Below are the code and all the weights of a small trained network. Each question names an input and a class and asks about switching units off, where a switched-off unit gives its printed mean instead of its output.

import numpy as np


def w(rows, s, z=0):
    codes = np.array(rows[::2]) - 128.0
    scale = np.full(codes.shape[1], s)
    scale[-1] = z or s
    return codes * scale


def norm(h):
    return h / np.sqrt((h * h).mean(-1, keepdims=True) + 1e-5)


def f(y):
    return y / 2 * (1 + np.tanh(0.7978845608 * (y + 0.044715 * y**3)))


def log_softmax(a):
    a = a - a.max(-1, keepdims=True)
    return a - np.log(np.exp(a).sum(-1, keepdims=True))


def net(x, mask):
    res = np.array(x, float).reshape(1, 5) / 4 @ E
    u = 0
    for l in range(2):
        y = f(norm(res) @ A[l][:, :-1].T + A[l][:, -1])
        res = res + np.where(mask[u : u + 14], y, B[l][:, -1]) @ B[l][:, :-1]
        u += 14
    return log_softmax(norm(res)[-1] @ U[:, :-1].T + U[:, -1])


A, B = {}, {}
E = w([
[107,139,72,31,71,227,208,179,189,178],'x0',
[255,126,97,69,170,83,107,144,106,189],'x1',
[128,154,134,162,189,188,115,216,94,157],'x2',
[59,194,211,228,122,103,75,108,238,180],'x3',
[145,213,243,82,111,115,153,113,21,191],'x4',
],0.0061)
A[0] = w([
[106,209,234,165,120,122,69,121,103,154,205],'L0N0',
[121,208,136,75,150,97,141,169,99,124,29],'L0N1',
[107,86,131,142,108,125,139,38,217,190,101],'L0N2',
[152,169,136,16,108,130,207,161,120,122,178],'L0N3',
[126,130,136,169,29,2,113,134,164,70,107],'L0N4',
[130,123,43,69,67,154,103,129,179,92,81],'L0N5',
[187,161,178,29,93,191,185,4,44,141,118],'L0N6',
[147,174,174,90,176,157,105,110,109,100,4],'L0N7',
[103,164,142,207,129,159,132,54,85,76,138],'L0N8',
[92,215,73,123,91,152,168,127,161,144,61],'L0N9',
[126,151,104,115,122,137,122,85,112,141,102],'L0N10',
[119,72,1,112,151,119,141,105,80,65,95],'L0N11',
[130,66,122,149,149,90,47,136,81,172,139],'L0N12',
[166,165,158,69,137,187,161,131,34,97,71],'L0N13',
],0.0082,0.0026)
B[0] = w([
[115,82,144,170,115,130,84,186,138,127,247],'L0N0',
[71,77,109,131,119,145,94,98,170,125,152],'L0N1',
[174,145,124,144,171,137,215,49,104,22,160],'L0N2',
[124,54,142,211,135,27,48,136,125,169,232],'L0N3',
[112,220,97,87,190,83,109,158,111,116,166],'L0N4',
[140,123,104,134,68,165,134,192,120,159,180],'L0N5',
[43,88,61,160,128,54,71,128,64,199,254],'L0N6',
[130,133,108,159,119,135,144,180,226,124,136],'L0N7',
[133,107,82,168,133,152,139,203,89,236,179],'L0N8',
[125,170,128,189,179,90,163,197,113,52,160],'L0N9',
[60,163,126,183,148,110,168,171,166,121,129],'L0N10',
[183,144,85,75,144,254,206,107,194,72,207],'L0N11',
[104,202,161,101,195,44,99,177,147,90,169],'L0N12',
[134,100,41,87,61,165,110,67,188,190,209],'L0N13',
],0.0068,0.008)
A[1] = w([
[105,147,188,130,132,93,122,2,180,56,114],'L1N0',
[78,98,170,106,47,136,186,210,120,167,158],'L1N1',
[72,114,209,147,107,37,59,171,102,143,126],'L1N2',
[169,139,115,30,248,81,71,105,137,141,90],'L1N3',
[124,99,134,166,132,77,166,137,126,115,80],'L1N4',
[46,167,76,102,114,130,145,125,72,74,252],'L1N5',
[94,128,189,186,172,160,108,139,79,130,64],'L1N6',
[163,84,128,122,89,195,206,86,223,90,149],'L1N7',
[176,102,21,109,169,149,58,140,189,58,98],'L1N8',
[93,142,79,237,139,114,115,169,159,92,214],'L1N9',
[202,171,28,110,195,146,65,171,124,154,187],'L1N10',
[141,164,219,132,129,57,113,86,91,155,140],'L1N11',
[163,75,29,116,80,213,145,95,193,105,132],'L1N12',
[133,241,96,122,132,97,134,117,205,35,138],'L1N13',
],0.0073,0.002)
B[1] = w([
[132,123,172,207,223,138,127,63,217,156,130],'L1N0',
[193,129,180,221,142,124,75,47,166,140,172],'L1N1',
[97,173,139,104,113,174,152,214,158,87,254],'L1N2',
[129,135,151,171,152,154,149,80,254,152,172],'L1N3',
[161,98,156,111,145,153,164,163,98,111,139],'L1N4',
[223,116,153,151,115,88,78,103,153,151,160],'L1N5',
[30,156,111,123,165,98,147,173,174,138,173],'L1N6',
[158,53,43,65,78,230,168,177,80,111,178],'L1N7',
[192,135,127,129,99,155,212,106,128,59,211],'L1N8',
[152,151,174,67,141,150,135,136,78,134,243],'L1N9',
[102,157,161,178,137,151,128,110,126,81,228],'L1N10',
[92,120,125,118,111,213,156,121,60,80,159],'L1N11',
[84,176,71,103,102,155,117,183,116,97,215],'L1N12',
[164,101,88,85,88,109,95,71,117,158,171],'L1N13',
],0.0082,0.0079)
U = w([
[173,123,50,78,86,201,200,168,101,61,145],'0',
[155,111,195,90,123,186,170,126,105,182,68],'1',
[62,187,225,176,181,98,114,209,121,135,141],'2',
[104,80,197,34,109,145,130,75,110,181,1],'3',
[156,126,158,86,86,46,159,98,85,150,84],'4',
[89,35,53,147,76,72,59,106,102,246,160],'5',
[186,168,155,176,190,132,157,28,196,83,135],'6',
],0.014,0.012)

Each question gives the input, the list of numbers given to net, and the class t.
The units are the neurons (one row each of A and B). Each row of codes is followed by its name. A weight is (code - 128) times the scale printed after its matrix; where a second scale follows, it is the last column's (A, B and U).
mask holds one flag per neuron, layer by layer. A switched-off neuron (its flag False) gives its mean, the last column of its row in B, instead of its output. The means were averaged over made-up inputs and are rounded, as every weight is.
A unit's drop is (log p(t) with every unit on - log p(t) with that unit switched off) / (log p(t) with every unit on - log p(t) with every unit switched off).
The circuit of an input: a set's keep is (log p(t) with only the set's units on - log p(t) with every unit switched off) / (log p(t) with every unit on - log p(t) with every unit switched off). Starting from the 12 units with the biggest drops (on a tie, the unit counted first), units are removed one at a time, each time the one whose removal leaves the highest keep (on an exact tie, the one counted first), for as long as the keep stays at least 0.8.
circuit, biggest first: the units of the circuit, biggest drop first
most important unit: the unit with the biggest drop
k most important neurons: the k neurons with the biggest drops, biggest first
top k neurons in layer l: the k neurons of layer l with the biggest drops, biggest first
drop of u: that unit's drop, to one decimal
input [-6,-6,-6,0,-1], class 2: top 2 neurons in layer 1 => (L1N8 L1N1)
input [5,-6,-6,6,1], class 6: circuit, biggest first => (L1N0 L0N2)
input [-2,-8,-6,-6,2], class 5: most important unit => L0N6
input [6,6,8,8,-4], class 6: top 3 neurons in layer 0 => (L0N11 L0N6 L0N13)
input [-5,6,5,-4,-5], class 6: 3 most important neurons => (L0N12 L1N3 L0N13)
input [1,5,-2,3,1], class 2: top 2 neurons in layer 1 => (L1N2 L1N8)
input [8,-7,2,2,2], class 2: 2 most important neurons => (L0N11 L0N9)
input [4,7,0,6,8], class 5: top 2 neurons in layer 1 => (L1N10 L1N8)
input [3,6,-4,7,-5], class 6: top 2 neurons in layer 0 => (L0N4 L0N11)
input [-4,-8,-4,4,-5], class 6: 3 most important neurons => (L0N2 L0N6 L0N3)
input [-6,-3,0,-3,8], class 5: 2 most important neurons => (L0N13 L0N6)
input [7,-3,-5,2,5], class 2: 2 most important neurons => (L0N9 L1N2)
input [0,7,8,1,1], class 6: top 2 neurons in layer 1 => (L1N3 L1N12)
input [-4,-2,-3,2,-5], class 6: most important unit => L0N4
input [1,5,6,1,-2], class 6: top 3 neurons in layer 0 => (L0N6 L0N0 L0N3)
input [2,0,-7,2,3], class 2: 2 most important neurons => (L0N6 L0N13)
input [-1,6,-3,-8,3], class 5: drop of L0N6 => 0.5
input [8,-1,5,-2,7], class 5: drop of L0N6 => 0.0
input [0,-2,4,0,0], class 2: drop of L0N11 => 0.5
input [-2,-1,-5,2,-1], class 6: most important unit => L0N2
input [4,4,4,-8,3], class 5: drop of L0N6 => 0.1
